Each row comes from the steps of one path. Every step used is in the known rows, and no mark comes twice. Write the path behind each row, first mark first.
Each row is shifted at random along 7 fixed directions that mean nothing.
Known rows:
sonu -> boren -> dipo -> tavu: [ 100 -343  122  -74  298   55  717  628 -766  140  456 -178 -112 -289
 -110 -228 -324 -346  136  148  192  232  -46  -75 -612 -110 -355  268
  619 -164 -110  196   37   38  136  -72  188  116 -370 -531  265 -298
 -214  -63  152  256 -209  149]
dipo -> sotu -> dafo -> sonu -> boren -> kogota -> ziki -> feden: [  13  417  -20  109  107   -6  402  158  403   74  -20  327  159 -546
 -275 -218  -54   22 -251  -46  -30 -210  164 -107  -32  -41    5   62
 -396   29  249 -387  396  122  283  361  -10   -7 -203  -44   -4  390
  154  142 -154   39 -571  -80]
dafo -> sonu -> dipo -> sotu -> ziki: [-258  371  137   40  -54 -226   29  787 -380    0  109   69 -157 -324
  -83 -476  210  -68  111   41  284 -247 -193  -50 -512   97 -156  247
 -248 -184 -300 -447   79 -222   65   31 -295  261 -130 -257  334 -178
  152  176 -324  448  -68  110]
boren -> tavu -> kogota -> dafo: [ 106 -110  -32  136  467  -83 -172  397 -218 -142  -64   37 -201 -117
   -6 -153 -247 -171 -117  188 -304 -143    7  -88 -188 -177 -158   87
  153   85  111   33 -128  235   77 -161  263   68 -324 -147   95   53
 -129  -67  495  135   28  332]
kogota -> dafo -> sonu -> dipo -> tavu -> boren -> feden: [-130  504  206   12  281  160 -410   84 -212 -140   54   92 -120 -502
  225 -171 -140 -398 -191   38  258 -401  -48   79 -479 -126 -472   90
  -67 -151 -676  709 -187   62  163 -229   66  -54 -567 -258  852  -37
 -183  218  -39  266  -90  440]
dipo -> tavu -> feden -> boren -> sotu: [  59 -189  -71  234  317 -189 -321  282 -264  111 -228  244  113 -202
 -172  187 -452   34  290  149 -536 -233  -59 -227 -280  -75  148  -82
  289   95 -399  -48 -666  201 -197 -161   83  179 -127  -93  124   -5
   71 -300  248  -57  287 -395]
sotu -> dafo -> dipo -> sonu -> boren -> kogota -> ziki -> feden: [ 164 -191  -44    9  426  163   73 -666  193 -480  139 -225  -66 -273
   95  367 -308  282   94   25  186  -54  126   50  172 -202 -369 -410
  -66   -1  -72  525  432  449 -146 -298  297  124   66 -306  128  162
 -397  301  573  195 -220  759]
dipo -> sonu -> kogota -> dafo -> feden -> boren: [ 195  221 -269 -110  552  101  -48 -544  102 -119 -153  255  446  210
  549  562 -279 -302   90  -43 -364  304  373  -59  400   76  108 -136
 -316  149  178 -152  265   58  332  182  -52 -404  184  -31 -194  126
  179 -236  118 -450 -201 -225]
boren -> dipo -> sotu -> ziki -> feden -> tavu: [-128  363 -110  189  -62   54   40 -216  424   93 -282  -16  -99  831
   27 -530   64 -785 -549 -331  295 -115  127  493 -861  -58 -119  257
 -199   88   34 -381  -13   78  342  508 -750 -477 -161  274  373 -188
  491   39 -563 -340 -123 -101]
sonu -> boren -> sotu -> dafo -> dipo -> tavu -> feden -> ziki: [  -1  421 -230   89  -20   91 -371 -115  238  135 -137  575  182 -283
 -248 -301 -470 -113   44  -59 -370  -21  564 -352 -159  -30 -162  -44
 -263  256 -391 -156   46  295    5  306 -137  -50 -223  336  451  485
  374   -6  -19 -325  165 -361]
kogota -> feden -> boren -> sotu -> dafo -> sonu -> dipo -> tavu: [-168  136  157  -91  -21  122  429 -203 -138  -62  400   92   76 -332
  112   75 -548 -352  -92 -223   54   -9  267   16 -499 -170 -520 -110
 -246 -135 -626  233  101   49  179   39  -92 -339 -169 -467  155  -21
   13  173  -56 -260  -97    6]
boren -> sotu -> dipo -> tavu -> sonu -> kogota: [  47   27  -68   16  437 -257   89   67   29    4 -176  244  -24 -104
  173 -104 -438 -259  265  130 -244 -189  -90  -64 -258  -40 -274 -197
 -214  193 -448 -175   91  253 -269 -179  264  212 -278   85  332   98
 -140   99  369  434 -295  101]
tavu -> dafo -> dipo -> sotu -> ziki -> feden -> boren -> kogota: [ -16  -61 -293  287  633 -330 -291   10  -21 -213 -571  217   73  331
  -96 -134  -20  -94  -15  -63 -359 -590 -130  252 -472   78  181   11
  168   73  -44 -663 -147  249  -35  290 -395   84  275  152  415 -218
  527   23  221 -111  343 -702]
kogota -> feden -> ziki -> dafo -> sonu -> boren: [  24  -85   14 -261  -33   -5 -862 -287  447 -591  -14   19   11   75
   15  403   -8  228 -116   63   26    3  204  161  330  -30  -36 -266
 -143  292  105  618  142   92  127 -401  148  193   81 -220  -40  285
 -281  331  289   87   15  170]
sotu -> ziki -> feden -> boren: [-305   48   68  152   -2  131 -254 -237  443  230 -102 -139   16  290
 -149   82  350  -59   26  -72  -24    8 -460  455 -387  -93  308 -173
  -83  -31   -3  -68 -390    9 -117 -162 -391  -69   70 -402  -84 -122
  102  131 -226  299  188 -219]
tavu -> kogota -> feden -> boren -> sotu: [  83  135  104   70  112  108   67   59   51   87  -29  159  113 -322
   84  -69 -169  -97 -349  -53 -140 -171   96  184 -398  -54  -91  282
 -164   -7  -10   13 -235   54  286  151 -126 -184 -214  -75   51  100
   19 -218 -150 -178  -28 -374]
ziki -> feden -> tavu -> boren -> sotu -> dipo -> sonu: [-119   -9   22  230  185 -115    8 -406  323  163 -369  100 -191  395
  -38 -143 -128 -719 -218  -22 -111 -482 -408  318 -510 -142  -57  -20
 -122  105 -523  -44 -382  308   52 -115 -514   74 -542  -47  611 -168
  130  446 -119  530 -387  211]
kogota -> feden -> tavu -> boren: [ 258  -66  -81  154  407  -87 -728 -440  110 -394 -422   -3 -114  138
  259  177 -226 -296 -218  120  -27 -427   90  292  -21  -20   51   -5
  306  279 -212  538 -225  198  -86 -231   52   33   18  139  347  -12
   49  129  161 -131   18  153]
ziki -> dafo -> sonu -> dipo: [ 167   -2   89 -135 -231  -50 -251  -38   31 -500  314  -46 -151 -295
   58   44 -541  313  156   94  138  106  292   38  400  -93 -705 -343
 -475   16 -140  444  503   72  160 -305  193  214 -131 -258  247  365
 -482  290  224  -90  -76  689]
ziki -> feden -> tavu -> sonu -> boren -> sotu -> dafo: [-217  304  162    7   63 -137 -151 -304  243   25  256 -227 -123  248
  595  151 -179 -641 -187  -54  377 -282  538  470 -296  -61 -283  221
 -142 -265 -590  240  174  418  501  278 -400 -413   11 -240  -15 -243
  -13  141  -73 -191 -113  731]
dipo -> sotu -> ziki -> dafo -> sonu -> kogota: [   6  -92   22 -125   10 -192  117  777 -242 -224  209   72    6 -241
 -192  -97 -143  621  174   90 -106   88 -203 -265  118  -19 -195 -152
 -630    0  254 -262  737 -136 -100 -195  379  464 -247 -427 -364  354
 -220  212  192  305 -489  220]
sotu -> dafo -> feden -> tavu -> kogota: [ 129 -166 -229  284  282 -356 -516   65 -210 -135 -122  -92   87  153
  111  169 -351   22  437  230 -313  -15  159 -310  245  -23  278  -19
  323   97 -143  -55  311  -24 -273   64  -41  120  316 -217 -227   17
  233   35  371 -248  160  259]
sonu -> kogota -> ziki -> feden: [-166  254   -7   -7  -86  161  -85  105  496  364   69 -118  290 -255
 -128   32  125  287  -29   18  178  227  119  133   20   62  168  -51
  -48  -89  258   64   16 -128  -25  102  194 -148   85 -139 -381  195
 -140 -223 -215   19   45 -117]
tavu -> feden -> ziki -> dafo: [  78  -46  168  -74 -271  -89 -663  591 -210  125   25  -96 -213 -285
 -529 -275  226  752 -179   34  -19  -94 -138 -127  -91 -136   47  112
  -71  -21  110  707  -88   17   77 -296   13  406 -548 -201  212  225
 -296  183  -62   42  279  260]
tavu -> feden -> ziki -> dafo -> dipo -> sonu: [-456  171 -115 -223 -188  221   95   44 -223  382  345  -67  363   93
 -148  -75  -56   28  -35 -265   67  -36  132 -417 -215   37 -147  260
  -27 -373 -191  201   16 -141  391  395 -238 -248   59 -164 -144  -51
  259  164 -288 -357  290 -343]
ziki -> feden -> boren -> tavu -> sonu: [ 177  -13   20  219  276 -298 -280 -107  232  -34 -144   84 -162 -381
  -91  210 -386  -84  251  438 -347 -185  150  339  333 -133  -35 -129
   24   21 -175  276 -538  537   98 -302  133  240   71 -223  264  203
 -334   50  222  203  -70  347]
ziki -> feden -> tavu -> kogota -> dafo -> dipo -> sonu -> boren -> sotu: [  30 -280  -77  115  292 -160 -422   83 -106   11   28   94  -19 -257
 -106   71 -578 -253  253  404 -395 -104  148   81  173 -143 -297 -202
   65 -107 -380   26  -34  414  133 -240  131  380 -392 -394  225  234
 -285  204  502  478 -138  509]
tavu -> sonu -> dipo -> sotu -> ziki -> dafo -> feden -> boren: [  76  228  102 -111  185 -153 -450   10 -113 -469  102 -108 -281  257
  372 -120  -82  130  -14 -118  166 -135  166  257 -103   10 -450  -82
 -400 -121 -176   65  325   87  325  -11 -383  -48   55 -259  591  -80
   -4  170  -73 -196  141  409]
dafo -> dipo -> sotu -> ziki: [-499  178   20  -16  -26   24  -54   82  -84   59   70  -99  -95  343
  -17 -316  295  -90  -43 -252  184 -112 -391   50 -639   42 -111  -51
 -212 -260 -335 -495   77 -102 -206  122 -367    1   71 -173  191 -318
  283  223 -195  314  160 -275]
dipo -> tavu -> boren -> sotu -> ziki -> dafo -> sonu: [-162   19  -96  118  208   24 -571   95  222 -501  227  127   88  138
  326  250 -773    3  291   80 -122 -194   61 -157   42  -28 -423 -104
 -233  112 -362 -239  154  -48  -51   56  328  -39  382 -201 -356  300
   99  -43  326  -93   12  173]
dipo -> tavu -> feden -> boren -> sotu -> ziki -> dafo -> sonu: [-201  213   43  175  268  -73 -407  338 -165  -23   35   63  106   76
  135    6 -313  -43   11  -98  -29 -402 -235 -117 -696  -99  -96  206
 -189  -12 -399   73 -214   12  278   96 -268 -104 -262 -370  -69  -86
  230  -11  -98 -186  120 -198]
sonu -> boren -> kogota -> feden: [ 334  179 -116  -26  231  304 -104 -644  472 -392   55  -11   89 -478
  396  604 -384  198  106  151   21   94  692  295  501   68 -264 -208
 -183  149  163  291  185  237 -151  -75  518 -157  398   39 -177  436
 -332 -311  356 -397 -122  144]
sonu -> dipo -> tavu -> boren -> sotu -> dafo -> feden -> ziki: [-402 -106 -129 -107  184   28 -293   -9 -199 -245  401  -54  190  591
  381  137 -398 -596  152 -318  -36  279  516 -311 -466   81 -194  274
  580  -82 -434 -360  -24 -320   26  491 -312 -602  675 -189  -20 -403
  600 -302  129 -603  614 -264]
kogota -> feden -> tavu -> dafo -> sonu -> boren: [ 411   23 -101 -233  456   56    9 -747 -156 -477   18  -11  121  -66
  527  368 -444 -183 -178   40  104 -162  743  424  360  -77 -300  -57
  -12   82 -185  607  532  433  330   28  271 -219  152 -127  100  169
 -145  115  291 -567 -205  371]
kogota -> dafo -> feden -> ziki: [ 143  -16  -20 -266   72  -99 -871  -39 -169 -268  168 -208   -3  298
  232  123  100   64 -171 -105   70  377  452   77  152   58   66  312
  351   -6  164  274  146 -259  294  299 -164 -284  363  -81  -79  -79
  110 -234   24 -630  470   52]
tavu -> boren -> sotu -> ziki: [-154 -172  223  -97  362  307 -183 -355   54 -489  131 -183 -321  547
  439  -35  208 -181 -401 -374  174  -70 -356  351 -675 -256 -355   31
 -277   71  -79    0   17  134  -54 -229 -162 -214 -150 -214  159 -220
  -40   15  154  211   -2  360]
tavu -> dafo -> sonu -> kogota -> feden -> boren -> dipo: [ 360    9  135 -230  399  -16  355  112 -466 -155  248  -24  119 -768
  194  206 -343  261   -6  134   30   75  336  334 -101 -154 -370   38
 -204  -49  -86  547  362  250  202 -182  395   97   27 -503  -11  139
 -552 -111  198 -199 -126  154]
tavu -> kogota -> dafo -> sonu -> boren: [   8  143  -54 -137  568   69 -254 -186  -79 -507  210  -51  252   90
  824  367 -389 -530   33   51  117  -46  325  104    8   15 -301  123
   32    7 -146   29  372   57  356  120  132 -282  362 -245 -203  -85
  -66  -95  463 -158   16  220]
feden -> tavu -> boren -> kogota -> ziki: [ -98  390   68  229  237  193 -581 -419  182  249  123 -209  -15 -289
  450   22 -313 -204 -245  -18  235  -69 -139  368 -351 -139 -235  133
 -133 -279 -237  217  -48  204    2   -3   75 -231  198 -197 -105   45
 -181 -183 -210  -88  117  388]
sonu -> boren -> dipo -> sotu -> ziki: [-200  280   -9   24  185  157  243  243  192  -46 -117  169 -150  342
   39 -365  292 -475 -202 -169  120  -88  -68  154 -801    0 -103   55
 -230  149   80 -693   -5  113   81  111 -379  -85 -108   59  290 -181
  282  -44 -178  327 -129 -151]
tavu -> kogota -> ziki -> feden -> boren -> sotu: [  68  -34 -149  302  255 -153 -442  233  463   54 -382  302  319  -40
 -172 -122 -279 -145 -160   73 -387 -266  103    7 -270   22  279  214
  317  242  248 -455 -539   23  282  333 -191 -105  199  236 -132  157
  331 -408  -38 -174  292 -600]
dipo -> sotu -> ziki -> feden: [-256  -21    4 -120  -73  244  183 -433  370 -288   74 -299  -42  838
  163   86  230  -55 -273 -408  298   84   16  393 -298  -39 -110 -142
 -209  -97   68 -191  153  -59 -102  178 -217 -411  252  -95  -51 -190
  150   38  -52 -187   18    3]
sotu -> dipo -> tavu -> boren -> kogota: [-103  -13  -21  145  500  219  402 -454  -49   95   39  -85  -54   97
  240  -64 -395 -516    1 -149  -18 -117 -576  131 -672 -151 -351  -81
   59  -49 -389   -1    5   89 -377 -100   68 -116 -164 -246  441 -193
   -3  195  216  268 -194 -134]

Write each row's path:
[ -45   30  -57   63  458 -251  241  122 -155   83   85    7  256 -283
  169  410 -381 -105  259  258 -235   37  235  281   52  -43   36   41
  -32 -159 -130   16  -53  348  194  -28  148  -28  183 -602 -241  -75
 -210 -151  267  -55  -68  -54]
ziki -> feden -> boren -> tavu -> dafo -> sonu -> kogota
[   2 -175 -117  149  550  -68 -609  507  -18 -133  -94  213   -8 -197
 -215 -255 -388  -24  190  212 -365  -90  -94  -20 -264  -31 -201  -66
  190  199 -132 -187  -30  -21 -217  -63  315  258 -363 -174  265  263
   83  -11  413  316   25 -152]
sonu -> kogota -> dafo -> dipo -> tavu -> boren -> sotu -> ziki -> feden
[-101   50  155   25  329  -82 -340 -479   54 -522 -215  168 -160  194
  264  129  -53 -303 -157 -333 -167 -340  -79   64 -645 -325 -280 -352
 -506  268 -541  226 -147  420   49 -437 -537  -41 -386 -169  593 -199
  -31  267  275   19  173  264]
tavu -> feden -> boren -> sotu -> dafo -> sonu -> dipo
[-357  333  117  128  193  203 -507 -198  -48  331  130   -2 -315 -157
   12 -456  -65 -220 -277 -147 -150  -79 -603  387 -617 -280 -480 -222
 -677 -387 -424 -270  207  256 -212 -173 -105  103 -436 -441  396  143
  -88  358 -115  444  -60  253]
feden -> tavu -> boren -> kogota -> dafo -> dipo -> sotu -> ziki
[-133   38   -2   -4  503  158 -266  213  182 -119  -59    6   44  110
   29   47  137  119  -36   -6   -5  -27 -342 -254 -226 -110  -25 -133
  -99  147  235  138   58    7  135 -283   57  107 -285 -301  111   -3
 -136   54  106  466 -158  235]
tavu -> boren -> dipo -> sonu -> kogota -> ziki -> dafo -> feden
[ 132 -162   43  -51  354   43  -12 -573  184 -210   81  -59    8 -173
  -71  271 -373  221 -138   28 -220   42  146  428  182 -363 -198 -361
  -80  -37  -16  405 -110  568  152 -248  292  -79  177 -486   -1  223
 -397   26  312 -129   85  327]
kogota -> ziki -> feden -> boren -> tavu -> dafo -> sonu
[ 289 -331  -11    5   65 -234   61  183 -132 -416  -30  184  -75 -307
 -416 -104 -359  212  297  166 -328   98    9  151  177 -106 -216 -313
 -154  160   70 -224   75   45 -124 -298   40  465   33 -334  373  320
 -123  199  165  181 -173   68]
dafo -> sonu -> dipo -> sotu -> ziki -> feden -> boren
[   0 -318  -87  173  216 -247 -175   17  229  113 -178  -31   97  185
 -243   -3 -501 -238   39   -4 -185 -178 -138   90 -624   -2   89  -85
  697  145 -306 -159 -564   -9 -149  152 -129  -63  217  -97   46 -207
  221 -146   96  -53  333 -506]
kogota -> ziki -> feden -> boren -> sotu -> dipo -> tavu
[-120  303   62    1  547  306  228 -226  -41  247   65  204  113 -510
   -4 -134  -25   37 -141  -27  -24 -128 -364  128 -256 -302 -175 -230
 -332 -164 -131  105  228  433   89 -235  353   41 -490 -407  296  220
 -256  188  128  519 -280  154]
dipo -> tavu -> dafo -> sonu -> boren -> kogota -> ziki
[  92  -66  -23  -99  180  -20 -179  365  -93 -428   97  -60  -88 -283
   23   86 -173  610   34   84  160 -234  197 -159  -44   61 -384   -8
 -384   91   11  322  421    6   31 -154  297  253 -316 -172 -138  238
 -208  127  266   98 -253  362]
boren -> sotu -> ziki -> dafo -> dipo -> sonu -> kogota -> feden
[ -68  267   47    3 -334 -184 -571  729  -83  130   23  220  -13 -612
 -602 -441 -168  184  -26  222  106 -188   51 -181 -100   55 -118  146
   55   30 -197  539 -108 -244  259 -125   29  348 -525 -182  500  308
  -33  408 -286  199   52  -46]
kogota -> feden -> ziki -> dafo -> sonu -> dipo -> tavu
[   8 -212  119  -30  110 -364 -233   76 -142 -632  114 -146 -137 -161
  135  565 -397  130  203   83  -19 -236  135   47 -210  -95 -181 -338
   27   34 -575  191    3  149 -313 -323  141  252  652 -447 -188 -198
 -290  118  469  -13  166  276]
kogota -> feden -> boren -> dipo -> sotu -> dafo -> sonu
[-527 -667 -125 -272  548  208  601 -723   89   39   64 -164  161  910
  -98 -146   52 -852 -383 -605 -310   48 -225  127 -635 -374 -248 -378
  363 -217  252 -348  -97  213   84  -35  -86 -481   -9 -209  118 -340
  210  242  276   11   -7 -184]
boren -> kogota -> ziki -> feden -> tavu -> sonu -> dipo -> sotu
[  48   99  -59  132  662   47   64 -152  148  -23 -200   37   82  241
  224 -146 -187 -578   38   17   46  -17 -210  425 -671 -188 -139    9
  -59  199  -36  154  -97  272  130 -137 -104 -133 -184 -157  400  -75
  -28   60   31  228 -202   23]
sotu -> ziki -> feden -> boren -> dipo -> tavu -> sonu -> kogota
[-193  397  -92  -48  322 -134  377 -120  126 -138 -268  326  394  187
  330  201   13 -491 -349 -316  -60 -306   60  -86 -480  106  216   50
 -448  139 -122 -301  311  -29  226  293 -343 -341   29   -8 -137 -207
  468  182 -149 -241 -399 -679]
dipo -> sotu -> dafo -> sonu -> kogota -> feden -> boren
[-224   83  -55  152    7 -102 -455  376   46  226   13  123  140 -259
 -288 -493 -370 -134    2  110 -144 -172 -243 -226 -238 -172 -214 -135
  -93  -38  -36   -6  141  -12  242 -162  -26  220 -349 -293   58  273
  -10  343  -72  289   74  223]
feden -> tavu -> kogota -> ziki -> dafo -> sonu -> dipo
